15, -169, -512, -679, 861
218, -239, 209, -182, 22
384, 447, 718, -758, -102
197, -706, 642, -311, -301
-609, 393, -456, 376, -519
->
-609, 393, -456, 376, -519
15, -169, -512, -679, 861
197, -706, 642, -311, -301
218, -239, 209, -182, 22
384, 447, 718, -758, -102

-463, 145, -61, -112, -36, -79, -251
227, 46, 25, -112, 20, -7, -111
-311, 23, -90, -112, 58, 275, 551
234, 46, -32, 721, -36, -7, -663
299, 46, -20, -8, -478, -376, -111
269, 46, 41, -270, -36, -7, 594
316, 135, -58, 625, -49, 182, 381
65, -686, -23, -112, 36, -7, -402
->
-463, 145, -61, -112, -36, -79, -251
-311, 23, -90, -112, 58, 275, 551
65, -686, -23, -112, 36, -7, -402
227, 46, 25, -112, 20, -7, -111
234, 46, -32, 721, -36, -7, -663
269, 46, 41, -270, -36, -7, 594
299, 46, -20, -8, -478, -376, -111
316, 135, -58, 625, -49, 182, 381

419, -738, -346, -215, 61, -75, 290, 514
243, -147, -202, -225, -11, -2, -654, 90
241, 237, -391, 0, -41, -333, -471, 205
->
241, 237, -391, 0, -41, -333, -471, 205
243, -147, -202, -225, -11, -2, -654, 90
419, -738, -346, -215, 61, -75, 290, 514

-281, 30, 507, 763, -227, 300, -253, 160
181, 178, -152, 298, -379, 215, 572, -768
213, -75, -518, -574, 108, 406, -192, -53
29, -22, 732, 196, -64, -74, 254, 560
->
-281, 30, 507, 763, -227, 300, -253, 160
29, -22, 732, 196, -64, -74, 254, 560
181, 178, -152, 298, -379, 215, 572, -768
213, -75, -518, -574, 108, 406, -192, -53

-169, 266
362, 703
-761, 350
->
-761, 350
-169, 266
362, 703

-767, -9, -205, 99, -78, -118, 283, 184, 333, -389, 264, 672
-667, -7, -181, 88, -66, -106, 245, 160, 297, -337, 234, 586
-764, -13, -202, 105, -79, -114, 282, 184, 326, -389, 251, 668
-679, -6, -184, 89, -67, -108, 249, 163, 303, -342, 240, 596
->
-767, -9, -205, 99, -78, -118, 283, 184, 333, -389, 264, 672
-764, -13, -202, 105, -79, -114, 282, 184, 326, -389, 251, 668
-679, -6, -184, 89, -67, -108, 249, 163, 303, -342, 240, 596
-667, -7, -181, 88, -66, -106, 245, 160, 297, -337, 234, 586

-218, -629
-507, -526
412, -280
-414, -392
-13, -510
-22, -361
-524, -548
468, -234
621, -131
->
-524, -548
-507, -526
-414, -392
-218, -629
-22, -361
-13, -510
412, -280
468, -234
621, -131

247, 88, -136, -154, 16, 137, -552, 79
145, 160, 138, -14, -69, 277, -438, -290
-187, 313, 203, -315, -773, -88, -46, -120
-7, 19, -216, -60, -541, -263, -135, -96
-137, -42, -180, -206, 142, -69, -198, 64
-195, 5, -40, 316, 99, 310, -423, -31
57, -272, 294, -180, -408, -144, 23, -97
52, -427, -237, 331, -580, -163, -120, -206
141, -163, -102, -125, -98, -185, 51, 111
-98, -310, -258, 240, -344, -478, -282, 325
326, -156, 206, 417, 23, 412, 106, 573
->
-195, 5, -40, 316, 99, 310, -423, -31
-187, 313, 203, -315, -773, -88, -46, -120
-137, -42, -180, -206, 142, -69, -198, 64
-98, -310, -258, 240, -344, -478, -282, 325
-7, 19, -216, -60, -541, -263, -135, -96
52, -427, -237, 331, -580, -163, -120, -206
57, -272, 294, -180, -408, -144, 23, -97
141, -163, -102, -125, -98, -185, 51, 111
145, 160, 138, -14, -69, 277, -438, -290
247, 88, -136, -154, 16, 137, -552, 79
326, -156, 206, 417, 23, 412, 106, 573

149, -276
-698, -55
-102, 71
-262, 578
-493, 203
-65, -112
-587, 355
412, 181
->
-698, -55
-587, 355
-493, 203
-262, 578
-102, 71
-65, -112
149, -276
412, 181
